Below are the code and all the weights of a small trained network. Each question names an input and a class and asks about switching units off, where a switched-off unit gives its printed mean instead of its output.

import numpy as np


def w(rows, s, z=0):
    codes = np.array(rows[::2]) - 128.0
    scale = np.full(codes.shape[1], s)
    scale[-1] = z or s
    return codes * scale


def f(y):
    return np.maximum(y, 0)


def log_softmax(a):
    a = a - a.max(-1, keepdims=True)
    return a - np.log(np.exp(a).sum(-1, keepdims=True))


def net(x, mask):
    res = np.array(x, float).reshape(1, 8) / 4 @ E
    y = f(res @ A[0][:, :-1].T + A[0][:, -1])
    res = res + np.where(mask, y, B[0][:, -1]) @ B[0][:, :-1]
    return log_softmax(res[-1] @ U[:, :-1].T + U[:, -1])


A, B = {}, {}
E = w([
[253,220,50,68,135],'x0',
[122,159,109,185,121],'x1',
[113,153,79,209,152],'x2',
[144,136,167,125,95],'x3',
[149,85,136,69,47],'x4',
[149,146,140,167,85],'x5',
[132,132,102,181,96],'x6',
[109,143,164,72,172],'x7',
],0.0075)
A[0] = w([
[237,213,142,241,106,7],'N0',
[66,99,149,143,109,2],'N1',
[71,55,169,169,157,100],'N2',
[35,109,127,135,103,139],'N3',
[219,110,105,188,170,160],'N4',
[50,117,183,138,105,37],'N5',
[162,125,190,124,71,216],'N6',
[2,65,212,184,99,149],'N7',
],0.0084,0.0028)
B[0] = w([
[83,152,83,71,253,178],'N0',
[174,69,88,59,67,160],'N1',
[201,59,81,83,36,199],'N2',
[189,83,138,51,196,184],'N3',
[49,124,65,52,98,167],'N4',
[194,177,81,89,39,174],'N5',
[37,106,159,201,117,175],'N6',
[239,118,31,70,171,254],'N7',
],0.0058,0.0095)
U = w([
[133,151,157,82,125,6],'0',
[3,92,217,135,150,250],'1',
],0.0043,0.0013)

Each question gives the input, the list of numbers given to net, and the class t.
The units are the neurons (one row each of A and B). Each row of codes is followed by its name. A weight is (code - 128) times the scale printed after its matrix; where a second scale follows, it is the last column's (A, B and U).
mask holds one flag per neuron, in row order. A switched-off neuron (its flag False) gives its mean, the last column of its row in B, instead of its output. The means were averaged over made-up inputs and are rounded, as every weight is.
A unit's drop is (log p(t) with every unit on - log p(t) with that unit switched off) / (log p(t) with every unit on - log p(t) with every unit switched off).
The circuit of an input: a set's keep is (log p(t) with only the set's units on - log p(t) with every unit switched off) / (log p(t) with every unit on - log p(t) with every unit switched off). Starting from all 8 units, units are removed one at a time, each time the one whose removal leaves the highest keep (on an exact tie, the one counted first), for as long as the keep stays at least 0.8.
units of the circuit, in order: the units of the circuit, biggest drop first
most important unit: the unit with the biggest drop
top k neurons: the k neurons with the biggest drops, biggest first
drop when u is switched off: that unit's drop, to one decimal
input [-8,-2,-7,3,3,4,6,-3], class 0: top 2 neurons : [N7; N5]
input [-8,-7,-2,3,-7,4,8,-2], class 0: units of the circuit, in order : [N7; N5]
input [-6,-6,-1,-6,-5,-4,2,0], class 0: units of the circuit, in order : [N7; N2; N5]
input [-8,-2,-8,0,5,-3,-6,2], class 0: units of the circuit, in order : [N7; N5]
input [-7,0,-6,7,-3,-6,-1,-5], class 0: units of the circuit, in order : [N7; N5]
input [-8,-6,0,-1,-2,3,-7,-6], class 0: units of the circuit, in order : [N7; N2]
input [-6,7,7,-4,-4,1,-3,-2], class 0: top 2 neurons : [N7; N2]
input [-8,6,8,-4,-4,-8,7,1], class 0: drop when N2 is switched off : 0.1
input [-8,6,-7,-5,-6,4,6,3], class 0: units of the circuit, in order : [N7; N5]
input [-8,8,-6,-7,-1,-4,-3,-4], class 0: most important unit : N7
input [2,2,-8,-4,8,6,4,-5], class 1: drop when N5 is switched off : 0.1
